Below are the code and all the weights of a small trained network. Each question names an input and a class and asks about switching units off, where a switched-off unit gives its printed mean instead of its output.

import numpy as np


def w(rows, s, z=0):
    codes = np.array(rows[::2]) - 128.0
    scale = np.full(codes.shape[1], s)
    scale[-1] = z or s
    return codes * scale


def f(y):
    return y / 2 * (1 + np.tanh(0.7978845608 * (y + 0.044715 * y**3)))


def log_softmax(a):
    a = a - a.max(-1, keepdims=True)
    return a - np.log(np.exp(a).sum(-1, keepdims=True))


def net(x, mask):
    res = np.array(x, float).reshape(1, 5) / 4 @ E
    y = f(res @ A[0][:, :-1].T + A[0][:, -1])
    res = res + np.where(mask, y, B[0][:, -1]) @ B[0][:, :-1]
    return log_softmax(res[-1] @ U[:, :-1].T + U[:, -1])


A, B = {}, {}
E = w([
[147,53,131,129,98,24,135,133,71,178,126],'x0',
[179,122,107,21,186,93,180,233,65,146,141],'x1',
[83,102,162,119,133,91,58,102,133,99,146],'x2',
[109,156,98,167,85,192,184,88,130,154,120],'x3',
[246,205,59,122,116,100,151,111,174,153,139],'x4',
],0.013)
A[0] = w([
[148,188,69,119,154,254,160,126,142,145,84,86],'neuron 0',
[206,140,86,125,83,45,172,108,111,186,119,135],'neuron 1',
[161,196,66,108,126,211,247,155,137,118,134,177],'neuron 2',
[76,39,155,99,163,112,166,172,54,153,123,133],'neuron 3',
[146,159,118,69,136,60,61,187,145,99,182,92],'neuron 4',
[166,135,98,155,148,102,140,110,123,160,150,5],'neuron 5',
],0.0095,0.0023)
B[0] = w([
[152,182,195,161,155,196,100,156,152,159,156,227],'neuron 0',
[194,61,26,141,51,76,203,105,170,131,176,230],'neuron 1',
[196,175,251,91,134,208,254,176,124,208,144,251],'neuron 2',
[83,138,177,117,39,124,69,243,24,42,161,231],'neuron 3',
[157,110,119,125,251,107,119,69,106,122,46,210],'neuron 4',
[159,137,160,156,98,73,135,103,173,164,159,158],'neuron 5',
],0.0082,0.015)
U = w([
[175,109,114,62,241,57,84,130,105,97,89,28],'0',
[209,95,39,126,56,47,174,129,142,136,136,204],'1',
[174,193,176,123,135,216,183,168,134,164,131,249],'2',
[82,96,146,94,74,99,90,204,12,72,130,161],'3',
[2,141,142,235,44,220,54,2,218,79,113,116],'4',
],0.0097,0.0014)

Each question gives the input, the list of numbers given to net, and the class t.
The units are the neurons (one row each of A and B). Each row of codes is followed by its name. A weight is (code - 128) times the scale printed after its matrix; where a second scale follows, it is the last column's (A, B and U).
mask holds one flag per neuron, in row order. A switched-off neuron (its flag False) gives its mean, the last column of its row in B, instead of its output. The means were averaged over made-up inputs and are rounded, as every weight is.
A unit's drop is (log p(t) with every unit on - log p(t) with that unit switched off) / (log p(t) with every unit on - log p(t) with every unit switched off).
k most important neurons: the k neurons with the biggest drops, biggest first
drop when u is switched off: that unit's drop, to one decimal
input [-1,4,7,-1,5], class 0: most important neuron => (neuron 4)
input [5,-5,-7,3,-6], class 3: 2 most important neurons => (neuron 0; neuron 3)
input [1,-3,-2,2,-6], class 3: 3 most important neurons => (neuron 0; neuron 3; neuron 5)
input [2,-2,-1,5,-5], class 3: 3 most important neurons => (neuron 0; neuron 5; neuron 3)
input [-6,-7,-3,0,0], class 2: 2 most important neurons => (neuron 0; neuron 2)
input [-2,8,-3,-7,3], class 0: 2 most important neurons => (neuron 4; neuron 0)
input [-3,1,-4,-3,-4], class 3: 2 most important neurons => (neuron 2; neuron 0)
input [2,-4,3,5,6], class 1: drop when neuron 1 is switched off => 0.1
input [0,2,4,-2,4], class 0: drop when neuron 4 is switched off => 0.6
input [-2,-6,-5,-5,-2], class 4: drop when neuron 2 is switched off => 0.5
